[[6756 6815 4964 4991 4092 5016 5596 5104 4980 4730 5933 6292]
 [5517 5642 5769 6843 4680 6586 4760 6354 6711 6372 5217 4106]
 [3503 4611 6434 6521 6530 5456 5561 4798 6615 5834 4685 4972]
 [4170 4544 5217 5666 3711 6982 2112 6299 4314 8917 4528 4708]
 [4757 6041 7029 6315 4976 6286 4973 5517 6676 7571 5715 4115]] => 4115

[[ 143   12   72  553 -320 -232  -78 -120  -24  336  -58 -428 -259]
 [ 226  317 -169  293  168  340  203  340  558  -52  119  410 -490]
 [ 378   52 -172  153 -151  -87  -72 -352 -344   33    3    6  590]
 [   3  343  141   70 -354  171  389  -97 -248  -55 -333 -205  385]
 [ 248  319  164  795  399  -41  -28   40 -196  -59  221   50 -595]
 [ 441  172 -501   80  362  226  272  166 -478   31 -226 -255 -537]
 [ -12  190   86   58  475   77  157  265  -12   -9 -280 -291 -101]] => -101

[[ 12  24  10  11  10  12  10  31   8   5  11  29  28  26  10  26]
 [ 18   3  18  16  15  18   7  12  10  11  19  10   6   6  17   5]
 [ 33  25  30  30  27  25  15  33  23  21  25  33  32  27  28  28]
 [-10   5  -8  -7 -10 -21 -22 -15  -8 -10 -21  -9  -2  -1  -6   1]
 [ 47  32  44  45  40  34   7  38  36  33  34  39  40  32  43  36]
 [-30 -12 -28 -28 -27 -21  -4 -15 -26 -26 -21 -18 -20 -12 -26 -16]
 [ 15  -3  16  15  12  11  -3  -2   9  10  12  -1  -3  -3  16  -2]
 [  6  -3   7   6   4   4  -2  -2   1   2   5  -3  -4  -3   7  -3]
 [-15 -18 -13 -16 -13   1  10  -4 -17 -15   1 -12 -20 -12 -14 -18]
 [ 21  16  21  21  17   7  -5   9  15  14   8  13  17  13  20  16]
 [  0   0   1   1  -2  -8  -8  -9  -2  -2  -7  -6  -3  -3   1  -2]] => -2

[[ -4 -14  12   2   1   8  15   3  -9]
 [ -5 -14  13   2   2   7  15   0  -8]
 [ -4  -5   7  15  -6  12  21  21 -14]
 [ -4 -11   6   2  14   5  -9 -10  25]
 [ -4 -13   9   2   4  15   7  18   3]
 [ -4   2   2  28 -18  26  13  37  25]
 [ -4   2  -5  15  -6   5 -20 -37 -27]
 [ -4  -8   6   8  11 -10  21 -10 -12]
 [ -5 -12   7   1   9  14  -6  10  25]] => 25

[[5459 5652 4411 5124 5708 7163 6867 6005 3903 5268 6348 5566 7231 8416]
 [6056 5710 6341 6710 5553 5374 3948 6077 6684 5964 4399 6525 4684 4202]
 [5711 6021 4998 3383 6238 4026 7929 4113 4478 5673 7296 3256 6335 7489]
 [5301 4995 4351 6351 5073 6741 5522 6421 4292 4875 5605 6686 7050 7951]
 [4761 5936 5338 3519 6123 5947 6262 4210 4927 5433 5812 3691 4364 3888]
 [6169 6071 5811 5478 6094 5489 7019 5670 5659 6056 6816 5426 6614 7153]
 [8236 7329 8140 6460 7105 4739 8437 6593 8154 7945 8097 5990 7051 7490]
 [5149 5713 5442 5108 5783 6709 5407 5416 5283 5469 5278 5338 5199 4826]
 [3336 3529 2430 4869 3486 4954 2889 4620 2413 3063 3225 5158 5271 6024]
 [5806 6019 6502 6312 5865 7120 4821 6342 6590 6111 4878 6451 4876 3959]] => 3959
---
-1.9,5.8,90.7,-186.6,-10.8,-14.3,-107.2
0.5,126.2,-19.8,-124.1,-12.3,-9.2,-96.2
25.1,37.8,-59.4,73.3,23.1,14.2,49.6
==> 49.6

-1.1,1.6,-0.7,-0.7
0.5,-1.3,1.3,-0.3
-1.6,1.1,-1.0,-1.2
==> -1.2

-0.04,-0.08,-0.03,0.00,0.02,0.22
0.18,0.19,-0.17,-0.08,0.04,0.13
0.18,0.16,-0.04,0.07,0.10,0.09
==> 0.09

146.185,-177.716,41.357,12.981
96.176,116.979,-26.817,67.970
33.846,4.366,63.375,116.800
==> 116.800

4.09,92.25,5.34,-171.48,-14.73
-39.02,72.89,160.77,-205.71,-42.14
6.23,75.29,12.19,-185.61,-7.26
==> -7.26

0.08,-0.15,0.16,0.19
0.13,-0.15,0.04,0.08
-0.04,-0.09,-0.07,-0.12
==> -0.12

-13.8,3.2,-12.6,-3.9,-0.1
-8.6,13.9,-2.5,4.1,-10.0
0.8,-9.2,6.0,-5.3,-3.6
==> -3.6

0.22,-0.02,-0.04,-0.15,-0.02
0.12,0.05,0.05,0.03,0.05
0.12,0.05,0.07,0.03,0.04
==> 0.04
---
120	134	225	194	83
106	134	140	123	145
130	179	210	63	118
out 118

2181	7380	4108	4105	1879
7257	2084	9698	7064	7945
4743	2874	7478	6923	4631
out 4631

40	-2	17	2
-2	-2	29	43
-24	40	-10	-50
out -50

158	243	42	116	105	131
112	212	33	110	81	148
118	217	34	113	84	145
out 145

6076	3100	5612	7681
8736	6191	7055	2741
6285	2709	7144	6089
out 6089

50	69	49	76	40	43	52
61	58	53	68	47	15	30
49	80	47	76	48	48	57
out 57

-626	127	-761	-50	385	-207
357	211	-931	109	215	140
-130	-380	819	-301	-149	-146
out -146

-672	363	84	370	496	-452	120
-448	134	489	706	317	-305	387
377	253	395	640	-646	-153	-114
out -114

187	139	142	126	198
189	159	166	200	80
182	37	187	190	213
out 213
---
[[-318, 131, -318, -231],
 [272, 600, 272, -109],
 [39, -45, 39, -518]] ==> -45

[[5277, 8266, 9842, 3825, 8917, 9168],
 [8087, 9888, 3997, 3154, 7102, 4622],
 [4733, 8824, 9312, 4594, 8910, 9688]] ==> 4594

[[24, 104, 131, 77, 85, 30, 229],
 [215, 240, 128, 218, 176, 118, 125],
 [150, 118, 157, 120, 147, 130, 154]] ==> 147

[[16, 49, 92, 43, 40],
 [52, 48, 22, 77, 40],
 [41, 30, 53, 18, 54]] ==> 53

[[58, 27, 30, 62, 61, 36],
 [64, 59, 20, 72, 80, 20],
 [45, 42, 4, 66, 26, 69]] ==> 66

[[14, 22, 31, 20, 10, 23, 6],
 [-10, 39, -8, -15, 11, -32, -7],
 [-9, 43, -12, -18, 14, -34, -13]] ==> 14

[[122, 55, 246, 294, 775],
 [374, -121, 18, -628, -93],
 [609, -411, 220, 328, -3]] ==> 220

[[-325, -163, -788, -51],
 [334, 50, -239, -218],
 [716, 840, -268, -897]] ==> 840
---
[[  1 -27  -2 -26   3 -19]
 [ 17 -18  20  17 -17 -15]
 [ -9  37   9  -7  11  17]] value -15

[[  5   1  18  29 -16  43 -24]
 [ 31   3  13 -24  38 -15   1]] value 1

[[ 40 -18  14  12]
 [-34 -11  -8 -22]] value -22

[[ -1  10   0  15  37]
 [ -1   0 -21  -7  26]
 [ 24  17  -9  15  28]] value 26

[[ 11  -8   7 -11]
 [-13  -7 -34  25]] value 25

[[ 16 -40 -36 -43  -3]
 [ -2  15 -21  -5 -23]] value -23

[[-16  -4 -18  17]
 [ 18 -10  41   7]] value 7
